Below is a small trained network, with its code and all its weights. Each question gives an input and a target symbol and asks what happens when units are switched off, that is, made to give their printed mean instead of their output.

import numpy as np


def w(rows, s, z=0):
    codes = np.array(rows[::2]) - 128.0
    scale = np.full(codes.shape[1], s)
    scale[-1] = z or s
    return codes * scale


def f(y):
    return np.maximum(y, 0)


def softmax(a):
    e = np.exp(a - a.max(-1, keepdims=True))
    return e / e.sum(-1, keepdims=True)


def log_softmax(a):
    a = a - a.max(-1, keepdims=True)
    return a - np.log(np.exp(a).sum(-1, keepdims=True))


def net(x, mask):
    ids = ['ΔΛΞΦΨαγζμσ'.index(c) for c in x.split()]
    T = len(ids)
    res = E[ids] + P[:T]
    u = 0
    for l in range(2):
        q, k, v = (res @ M[l].T for M in (Q, K, V))
        z = softmax(np.where(np.tri(T) > 0, q @ k.T / 3**0.5, -1e9)) @ v
        res = res + np.where(mask[u], z, O[l][:, -1]) @ O[l][:, :-1]
        u += 1
        y = f(res @ A[l][:, :-1].T + A[l][:, -1])
        res = res + np.where(mask[u : u + 12], y, B[l][:, -1]) @ B[l][:, :-1]
        u += 12
    return log_softmax(res[-1] @ U[:, :-1].T + U[:, -1])


Q, K, V, O, A, B = {}, {}, {}, {}, {}, {}
E = w([
[38,28,200,104,120,137],'Δ',
[120,17,142,88,154,159],'Λ',
[170,233,168,152,125,71],'Ξ',
[155,209,145,103,147,154],'Φ',
[76,200,156,138,75,82],'Ψ',
[202,91,134,166,229,122],'α',
[89,206,89,160,126,132],'γ',
[102,13,161,228,212,74],'ζ',
[79,123,155,1,78,218],'μ',
[221,103,129,42,154,163],'σ',
],0.015)
P = w([
[96,149,149,111,170,194],'0',
[145,179,104,174,21,114],'1',
[85,100,129,92,204,151],'2',
[167,182,130,187,40,131],'3',
[64,91,121,71,228,142],'4',
[172,182,133,197,50,155],'5',
[41,101,105,75,251,138],'6',
[173,194,137,211,56,173],'7',
[44,172,50,123,227,64],'8',
],0.011)
Q[0] = w([
[165,111,46,99,112,110],'0.h1',
[63,165,39,2,244,15],'0.h1',
[115,108,74,90,190,102],'0.h1',
],0.0079)
K[0] = w([
[104,134,138,131,111,99],'0.h1',
[59,153,81,25,245,24],'0.h1',
[103,143,150,82,152,92],'0.h1',
],0.013)
V[0] = w([
[99,255,38,105,126,183],'0.h1',
[115,142,129,130,133,131],'0.h1',
[167,76,186,71,101,107],'0.h1',
],0.0065)
O[0] = w([
[159,28,143,42,119,27,5],'0.h1',
[130,131,122,119,127,121,144],'0.h1',
[120,189,134,255,182,134,85],'0.h1',
],0.0052,0.0023)
A[0] = w([
[186,182,144,97,71,156,33],'0.n1',
[148,185,139,81,254,150,184],'0.n2',
[199,157,14,113,137,154,91],'0.n3',
[72,250,135,167,125,101,123],'0.n4',
[149,55,203,43,184,31,3],'0.n5',
[154,140,72,207,94,44,17],'0.n6',
[120,82,128,162,178,161,43],'0.n7',
[128,128,150,144,189,69,138],'0.n8',
[213,159,73,128,123,76,158],'0.n9',
[152,110,147,163,136,187,122],'0.n10',
[120,141,129,199,2,110,43],'0.n11',
[229,106,137,200,54,173,43],'0.n12',
],0.0096,0.0041)
B[0] = w([
[212,154,198,68,97,108,165],'0.n1',
[141,37,119,163,125,46,254],'0.n2',
[66,127,173,156,118,161,153],'0.n3',
[89,90,116,106,143,90,197],'0.n4',
[140,253,158,64,183,179,165],'0.n5',
[152,49,54,135,104,216,168],'0.n6',
[143,159,226,102,123,148,208],'0.n7',
[90,209,135,104,124,149,203],'0.n8',
[75,143,151,156,162,193,173],'0.n9',
[134,187,103,118,146,139,186],'0.n10',
[186,116,218,159,81,128,190],'0.n11',
[125,159,26,108,133,167,186],'0.n12',
],0.016,0.0072)
Q[1] = w([
[101,51,117,141,114,192],'1.h1',
[60,140,112,78,185,181],'1.h1',
[232,173,131,81,159,253],'1.h1',
],0.012)
K[1] = w([
[169,192,144,209,147,174],'1.h1',
[92,110,73,47,238,51],'1.h1',
[194,248,2,135,24,94],'1.h1',
],0.01)
V[1] = w([
[43,44,160,57,117,235],'1.h1',
[247,51,133,116,197,147],'1.h1',
[134,162,192,191,177,118],'1.h1',
],0.016)
O[1] = w([
[206,206,3,254,139,23,229],'1.h1',
[60,251,168,183,77,240,163],'1.h1',
[120,57,191,214,128,178,247],'1.h1',
],0.0092,0.012)
A[1] = w([
[149,163,181,134,151,85,181],'1.n1',
[170,103,97,86,84,168,104],'1.n2',
[136,62,139,109,145,128,164],'1.n3',
[102,108,72,151,157,179,124],'1.n4',
[163,109,130,134,177,101,2],'1.n5',
[118,102,159,140,84,123,95],'1.n6',
[154,133,153,89,51,110,45],'1.n7',
[114,104,79,95,4,119,97],'1.n8',
[169,181,181,111,76,74,119],'1.n9',
[157,133,120,140,216,164,76],'1.n10',
[191,141,133,132,126,103,45],'1.n11',
[151,169,158,57,117,124,105],'1.n12',
],0.017,0.0073)
B[1] = w([
[217,120,94,83,85,185,254],'1.n1',
[178,156,124,141,215,147,149],'1.n2',
[186,195,141,127,134,106,209],'1.n3',
[192,97,148,81,105,143,213],'1.n4',
[66,109,136,129,164,211,211],'1.n5',
[113,92,113,127,184,112,201],'1.n6',
[159,160,157,102,36,177,159],'1.n7',
[100,80,76,119,121,252,160],'1.n8',
[92,107,170,160,214,44,215],'1.n9',
[45,129,109,146,135,51,228],'1.n10',
[67,158,151,113,108,138,208],'1.n11',
[82,105,84,145,50,80,183],'1.n12',
],0.019,0.015)
U = w([
[127,106,130,162,156,81,183],'Δ',
[111,178,78,15,158,173,184],'Λ',
[106,255,187,132,110,190,50],'Ξ',
[127,183,188,32,108,85,252],'Φ',
[77,120,172,71,127,167,13],'Ψ',
[104,51,37,43,110,68,129],'α',
[63,120,57,186,98,152,50],'γ',
[176,160,87,184,52,134,160],'ζ',
[53,168,138,77,51,138,90],'μ',
[91,226,87,119,141,105,96],'σ',
],0.0062,0.004)

Each question gives the input, a string of symbols that net reads in full, and the target symbol t.
The units are the heads (3 rows each of Q, K, V and O) and the neurons (one row each of A and B). Each row of codes is followed by its name. A weight is (code - 128) times the scale printed after its matrix; where a second scale follows, it is the last column's (O, A, B and U).
mask holds one flag per unit, layer by layer, with each layer's heads first. A switched-off unit (its flag False) gives its mean, the last column of its rows in O or B, instead of its output. The means were averaged over made-up inputs and are rounded, as every weight is.
A unit's drop is (log p(t) with every unit on - log p(t) with that unit switched off) / (log p(t) with every unit on - log p(t) with every unit switched off).
The circuit of an input: a set's keep is (log p(t) with only the set's units on - log p(t) with every unit switched off) / (log p(t) with every unit on - log p(t) with every unit switched off). Starting from the 12 units with the biggest drops (on a tie, the unit counted first), units are removed one at a time, each time the one whose removal leaves the highest keep (on an exact tie, the one counted first), for as long as the keep stays at least 0.8.
circuit, biggest first: the units of the circuit, biggest drop first
most important unit: the unit with the biggest drop
k most important neurons: the k neurons with the biggest drops, biggest first
top k neurons in layer l: the k neurons of layer l with the biggest drops, biggest first
input σ ζ Δ, target Ξ: 3 most important neurons -> [0.n2 0.n7 0.n3]
input Ψ Φ Φ Δ σ Λ ζ ζ Λ, target Δ: most important unit -> 0.h1
input Φ ζ Δ, target μ: 4 most important neurons -> [1.n12 0.n5 0.n2 0.n7]
input ζ α γ Ξ Δ Δ σ, target γ: top 2 neurons in layer 1 -> [1.n5 1.n10]
input ζ Λ Δ Ξ, target Ξ: 4 most important neurons -> [0.n6 0.n11 0.n9 0.n1]
input σ Δ Ψ Δ ζ, target Λ: 3 most important neurons -> [0.n4 0.n8 0.n7]
input γ Δ ζ ζ Ψ α, target α: 2 most important neurons -> [0.n9 0.n3]
input ζ Ψ Δ Ξ ζ Φ σ Δ ζ, target Ξ: circuit, biggest first -> [0.n8 0.n2 1.h1]
input γ Δ ζ ζ Ξ γ α, target Φ: 2 most important neurons -> [0.n2 0.n8]
input Ξ Δ σ ζ γ, target Ξ: circuit, biggest first -> [0.n2 1.h1]
input Φ σ Ξ γ Ξ Λ Δ μ, target μ: circuit, biggest first -> [1.n12 1.n7 0.n1]
input Ψ Ξ Ξ γ σ Ψ γ σ Ψ, target α: top 2 neurons in layer 0 -> [0.n5 0.n2]
input Δ σ γ ζ μ, target α: 3 most important neurons -> [0.n5 0.n4 1.n12]
input Φ Δ σ Δ ζ, target Ξ: circuit, biggest first -> [1.h1 0.n7]
input ζ α γ Δ σ Ξ Φ Ξ μ, target μ: top 3 neurons in layer 1 -> [1.n12 1.n6 1.n9]
input Ξ ζ μ Φ ζ Ψ, target Ψ: top 2 neurons in layer 1 -> [1.n8 1.n7]
input γ μ ζ, target α: 2 most important neurons -> [0.n7 1.n12]
input Ψ Φ γ Δ Λ Δ γ Δ γ, target α: 3 most important neurons -> [0.n5 0.n2 1.n12]
input ζ Ψ σ Ψ ζ γ Δ Δ Ξ, target γ: most important unit -> 0.n8
input Ψ Δ Δ ζ, target ζ: top 2 neurons in layer 1 -> [1.n9 1.n4]
input ζ Λ σ Λ ζ μ Δ α ζ, target γ: most important neuron -> [0.n8]
input σ Ψ Δ, target Ξ: circuit, biggest first -> [0.n2 1.h1]
input Δ Λ Φ, target γ: circuit, biggest first -> [0.n2 1.h1 1.n5]
input Δ μ ζ ζ ζ ζ Ξ γ Ξ, target Φ: 3 most important neurons -> [0.n2 0.n5 1.n3]
